Below is a small trained network, with its code and all its weights. Each question gives an input and a class and asks what happens when units are switched off, that is, made to give their printed mean instead of their output.

import numpy as np


def w(rows, s, z=0):
    codes = np.array(rows[::2]) - 128.0
    scale = np.full(codes.shape[1], s)
    scale[-1] = z or s
    return codes * scale


def f(y):
    return np.maximum(y, 0)


def log_softmax(a):
    a = a - a.max(-1, keepdims=True)
    return a - np.log(np.exp(a).sum(-1, keepdims=True))


def net(x, mask):
    res = np.array(x, float).reshape(1, 7) / 4 @ E
    y = f(res @ A[0][:, :-1].T + A[0][:, -1])
    res = res + np.where(mask, y, B[0][:, -1]) @ B[0][:, :-1]
    return log_softmax(res[-1] @ U[:, :-1].T + U[:, -1])


A, B = {}, {}
E = w([
[203,82,3,186,231,218,14,156,148],'x0',
[147,46,225,109,186,55,37,48,17],'x1',
[135,128,130,125,128,131,129,130,130],'x2',
[127,215,226,236,151,86,49,150,220],'x3',
[59,98,168,96,48,251,52,13,217],'x4',
[136,124,127,139,124,135,137,127,128],'x5',
[155,247,192,93,250,243,197,64,82],'x6',
],0.0044)
A[0] = w([
[96,39,85,145,29,44,68,182,169,40],'n0',
[186,105,44,178,229,198,44,148,127,1],'n1',
[81,175,220,110,82,58,193,102,98,110],'n2',
[199,140,114,173,190,34,159,218,76,84],'n3',
[171,114,72,163,201,175,69,142,126,48],'n4',
[140,204,218,213,158,102,66,164,192,80],'n5',
[139,35,199,120,170,54,50,49,53,51],'n6',
[152,35,185,121,184,64,48,50,49,46],'n7',
[133,195,156,107,184,190,157,96,111,46],'n8',
[141,37,25,11,128,195,224,106,30,81],'n9',
[68,180,213,94,63,70,213,109,111,50],'n10',
[80,95,161,128,66,201,54,49,192,51],'n11',
[88,58,76,132,34,70,96,180,169,80],'n12',
[67,180,210,91,59,74,214,106,112,44],'n13',
[71,176,212,95,63,61,215,111,103,41],'n14',
[130,206,160,102,191,199,164,93,110,36],'n15',
[88,100,162,127,74,201,53,54,186,59],'n16',
[212,150,111,186,207,3,175,243,56,26],'n17',
[98,185,33,141,72,181,195,190,221,40],'n18',
[89,36,84,144,20,44,66,183,173,29],'n19',
[80,97,161,125,67,204,53,49,193,39],'n20',
[94,183,35,136,68,178,199,191,221,44],'n21',
[123,192,159,105,176,188,159,102,118,72],'n22',
[134,33,50,18,113,166,213,105,23,158],'n23',
[153,212,218,207,176,116,70,150,181,87],'n24',
[132,208,165,101,196,200,165,96,109,30],'n25',
[135,48,185,113,160,69,65,53,61,90],'n26',
[131,195,159,107,182,189,155,98,115,57],'n27',
],0.0049,0.0059)
B[0] = w([
[197,90,170,175,203,113,205,65,75,195],'n0',
[254,14,23,105,88,165,29,124,209,179],'n1',
[165,78,72,106,131,157,67,150,175,207],'n2',
[67,151,56,51,101,151,183,72,110,211],'n3',
[199,70,69,113,105,149,68,132,174,167],'n4',
[101,164,124,170,51,69,80,64,156,200],'n5',
[171,185,177,126,79,192,141,203,92,202],'n6',
[183,195,180,128,57,198,133,210,86,199],'n7',
[180,102,159,167,165,113,180,96,92,155],'n8',
[95,183,158,208,52,46,56,69,179,217],'n9',
[215,57,48,108,115,170,56,133,171,181],'n10',
[78,163,48,54,102,143,203,83,78,187],'n11',
[187,98,182,182,197,106,187,79,84,197],'n12',
[217,59,51,113,118,164,61,130,168,178],'n13',
[229,49,42,104,107,182,52,140,178,179],'n14',
[204,90,176,188,185,105,202,81,66,160],'n15',
[83,158,65,69,105,134,189,96,93,185],'n16',
[58,167,13,17,75,169,219,18,69,211],'n17',
[188,189,207,138,73,187,129,200,64,193],'n18',
[214,78,175,187,219,105,219,47,56,194],'n19',
[77,165,40,47,94,146,206,79,72,182],'n20',
[188,190,211,145,73,183,129,196,61,194],'n21',
[172,102,154,162,163,112,167,100,98,163],'n22',
[82,175,171,197,92,56,67,97,184,254],'n23',
[106,154,134,174,71,69,80,76,153,201],'n24',
[207,86,177,194,186,102,206,75,65,160],'n25',
[149,179,173,126,93,177,136,194,110,205],'n26',
[189,92,165,175,173,106,184,89,84,159],'n27',
],0.0066,0.0045)
U = w([
[173,72,167,177,204,110,192,88,88,75],'0',
[177,41,61,98,120,163,66,151,186,75],'1',
[55,168,61,46,110,140,191,90,95,79],'2',
[152,197,200,136,92,185,130,246,93,78],'3',
[101,126,143,131,144,117,116,144,149,249],'4',
[83,174,156,190,91,46,76,89,179,71],'5',
[101,119,137,119,162,119,134,147,141,249],'6',
[5,76,162,109,221,116,132,218,163,107],'7',
],0.011,0.013)

Each question gives the input, the list of numbers given to net, and the class t.
The units are the neurons (one row each of A and B). Each row of codes is followed by its name. A weight is (code - 128) times the scale printed after its matrix; where a second scale follows, it is the last column's (A, B and U).
mask holds one flag per neuron, in row order. A switched-off neuron (its flag False) gives its mean, the last column of its row in B, instead of its output. The means were averaged over made-up inputs and are rounded, as every weight is.
A unit's drop is (log p(t) with every unit on - log p(t) with that unit switched off) / (log p(t) with every unit on - log p(t) with every unit switched off).
The circuit of an input: a set's keep is (log p(t) with only the set's units on - log p(t) with every unit switched off) / (log p(t) with every unit on - log p(t) with every unit switched off). Starting from the 12 units with the biggest drops (on a tie, the unit counted first), units are removed one at a time, each time the one whose removal leaves the highest keep (on an exact tie, the one counted first), for as long as the keep stays at least 0.8.
circuit, biggest first: the units of the circuit, biggest drop first
k most important neurons: the k neurons with the biggest drops, biggest first
drop when u is switched off: that unit's drop, to one decimal
input [0,4,4,7,7,-6,7], class 0: circuit, biggest first	(n25, n15)
input [-3,-2,4,-8,0,-5,0], class 5: circuit, biggest first	(n9, n23)
input [-1,-5,-5,-4,-1,0,3], class 3: circuit, biggest first	(n21, n17)
input [3,5,-3,-8,-3,-6,-7], class 5: circuit, biggest first	(n23)
input [4,6,5,-3,-4,-1,5], class 3: 3 most important neurons	(n7, n6, n26)
input [-2,-5,4,-1,4,4,-2], class 3: circuit, biggest first	(n21, n18)
input [4,8,-6,-6,7,-4,-4], class 3: 2 most important neurons	(n7, n6)
input [5,8,-7,3,-4,7,7], class 3: 4 most important neurons	(n7, n6, n26, n19)
input [4,3,8,8,5,5,8], class 0: 2 most important neurons	(n25, n15)
input [-2,-6,-2,-4,-2,1,-4], class 3: 2 most important neurons	(n21, n18)
input [5,7,-5,-3,-3,-1,6], class 3: 3 most important neurons	(n7, n6, n26)
input [2,7,1,5,-2,-2,-1], class 3: circuit, biggest first	(n7, n6)
input [-3,7,5,5,4,-4,-6], class 3: 2 most important neurons	(n6, n7)
input [3,-7,-6,-4,-2,-2,-8], class 0: circuit, biggest first	(n19, n12)
input [8,-1,-5,8,-2,4,0], class 1: 3 most important neurons	(n1, n4, n23)
input [-4,5,-6,2,7,7,5], class 2: 3 most important neurons	(n20, n11, n16)
input [-2,-6,5,2,-7,-7,-3], class 2: 2 most important neurons	(n17, n3)
input [2,4,-3,8,1,5,6], class 5: circuit, biggest first	(n24)
input [7,4,4,4,1,-7,4], class 1: 2 most important neurons	(n1, n4)
input [8,5,-2,6,-8,3,-3], class 1: 2 most important neurons	(n1, n4)
input [-3,-1,-1,3,-6,-5,4], class 2: circuit, biggest first	(n17, n3)
input [5,1,-2,-7,2,4,-3], class 5: drop when n9 is switched off	0.3
input [7,5,-4,-8,0,5,2], class 5: drop when n9 is switched off	0.6
input [6,-2,-4,1,-3,5,8], class 0: drop when n15 is switched off	0.1
